Below are the code and all the weights of a small trained network. Each question names an input and a class and asks about switching units off, where a switched-off unit gives its printed mean instead of its output.

import numpy as np


def w(rows, s, z=0):
    codes = np.array(rows[::2]) - 128.0
    scale = np.full(codes.shape[1], s)
    scale[-1] = z or s
    return codes * scale


def norm(h):
    return h / np.sqrt((h * h).mean(-1, keepdims=True) + 1e-5)


def f(y):
    return y / 2 * (1 + np.tanh(0.7978845608 * (y + 0.044715 * y**3)))


def log_softmax(a):
    a = a - a.max(-1, keepdims=True)
    return a - np.log(np.exp(a).sum(-1, keepdims=True))


def net(x, mask):
    res = np.array(x, float).reshape(1, 3) / 4 @ E
    u = 0
    for l in range(2):
        y = f(norm(res) @ A[l][:, :-1].T + A[l][:, -1])
        res = res + np.where(mask[u : u + 6], y, B[l][:, -1]) @ B[l][:, :-1]
        u += 6
    return log_softmax(norm(res)[-1] @ U[:, :-1].T + U[:, -1])


A, B = {}, {}
E = w([
[65,147,89,92,104,38,91],'x0',
[118,110,78,73,26,177,157],'x1',
[9,104,149,167,115,136,125],'x2',
],0.014)
A[0] = w([
[112,149,107,107,158,158,121,2],'L0N1',
[218,111,96,82,160,88,134,27],'L0N2',
[119,142,135,62,103,7,75,5],'L0N3',
[133,176,109,137,199,37,132,74],'L0N4',
[95,112,75,115,141,75,155,90],'L0N5',
[113,130,83,51,133,134,123,194],'L0N6',
],0.013,0.0059)
B[0] = w([
[40,132,36,3,210,225,148,97],'L0N1',
[149,241,158,112,129,158,86,223],'L0N2',
[94,149,64,143,123,67,153,244],'L0N3',
[159,73,160,124,113,110,111,254],'L0N4',
[121,160,85,161,137,122,168,176],'L0N5',
[146,110,127,137,126,97,135,238],'L0N6',
],0.023,0.0055)
A[1] = w([
[137,135,76,72,44,166,139,95],'L1N1',
[142,125,142,138,248,112,112,42],'L1N2',
[6,136,157,142,133,161,100,195],'L1N3',
[194,132,140,208,92,97,164,224],'L1N4',
[173,120,82,161,209,253,205,5],'L1N5',
[123,150,196,185,74,142,97,124],'L1N6',
],0.024,0.0032)
B[1] = w([
[166,64,218,153,185,75,83,187],'L1N1',
[166,63,170,127,134,71,108,174],'L1N2',
[226,196,157,94,137,150,112,179],'L1N3',
[83,123,137,121,110,240,165,252],'L1N4',
[107,180,70,136,117,4,124,192],'L1N5',
[55,118,66,129,97,125,158,207],'L1N6',
],0.021,0.019)
U = w([
[91,180,88,169,85,11,172,163],'0',
[144,44,220,145,116,118,116,181],'1',
[204,251,171,82,105,164,102,213],'2',
[75,144,105,125,72,200,161,184],'3',
[129,129,75,98,148,159,48,3],'4',
[143,125,44,79,251,162,111,42],'5',
[130,133,71,90,235,138,121,20],'6',
[131,127,73,100,164,154,60,11],'7',
],0.016,0.0064)

Each question gives the input, the list of numbers given to net, and the class t.
The units are the neurons (one row each of A and B). Each row of codes is followed by its name. A weight is (code - 128) times the scale printed after its matrix; where a second scale follows, it is the last column's (A, B and U).
mask holds one flag per neuron, layer by layer. A switched-off neuron (its flag False) gives its mean, the last column of its row in B, instead of its output. The means were averaged over made-up inputs and are rounded, as every weight is.
A unit's drop is (log p(t) with every unit on - log p(t) with that unit switched off) / (log p(t) with every unit on - log p(t) with every unit switched off).
The circuit of an input: a set's keep is (log p(t) with only the set's units on - log p(t) with every unit switched off) / (log p(t) with every unit on - log p(t) with every unit switched off). Starting from all 12 units, units are removed one at a time, each time the one whose removal leaves the highest keep (on an exact tie, the one counted first), for as long as the keep stays at least 0.8.
circuit, biggest first: the units of the circuit, biggest drop first
most important unit: the unit with the biggest drop
k most important neurons: the k neurons with the biggest drops, biggest first
k most important neurons of layer l: the k neurons of layer l with the biggest drops, biggest first
input [-6,2,6], class 0: 3 most important neurons of layer 0	(L0N4, L0N3, L0N6)
input [7,-8,-5], class 1: most important unit	L0N4
input [-6,8,-6], class 1: 2 most important neurons	(L1N1, L1N3)
input [4,5,-7], class 2: 3 most important neurons	(L0N2, L1N2, L1N5)
input [-5,-5,5], class 0: circuit, biggest first	(L0N4, L0N3, L1N5)
input [-7,7,-7], class 0: 4 most important neurons	(L1N5, L0N4, L1N3, L0N3)
input [-7,6,-6], class 0: 2 most important neurons of layer 0	(L0N4, L0N3)
input [0,3,1], class 3: 4 most important neurons	(L0N6, L1N4, L1N2, L0N3)
input [-3,-3,1], class 3: 2 most important neurons	(L1N4, L1N1)
input [-3,-1,-3], class 3: 4 most important neurons of layer 1	(L1N3, L1N6, L1N1, L1N5)
input [-2,-5,-4], class 1: 4 most important neurons	(L1N2, L1N3, L0N5, L0N3)
input [-6,1,4], class 0: 4 most important neurons	(L1N5, L0N4, L0N6, L0N3)
input [-7,8,1], class 1: 3 most important neurons	(L1N1, L0N5, L0N2)
input [5,4,-8], class 2: most important unit	L0N2
input [1,-8,-8], class 1: 3 most important neurons	(L1N2, L0N4, L1N3)
input [-8,-8,-2], class 0: 2 most important neurons	(L1N5, L1N1)
input [4,1,-8], class 2: 2 most important neurons	(L0N2, L1N5)
input [5,8,-8], class 1: 2 most important neurons of layer 1	(L1N1, L1N3)
input [-7,8,-4], class 1: 2 most important neurons of layer 1	(L1N1, L1N6)
input [4,8,-3], class 1: circuit, biggest first	(L1N1)
input [-8,-4,7], class 0: 2 most important neurons of layer 1	(L1N5, L1N6)
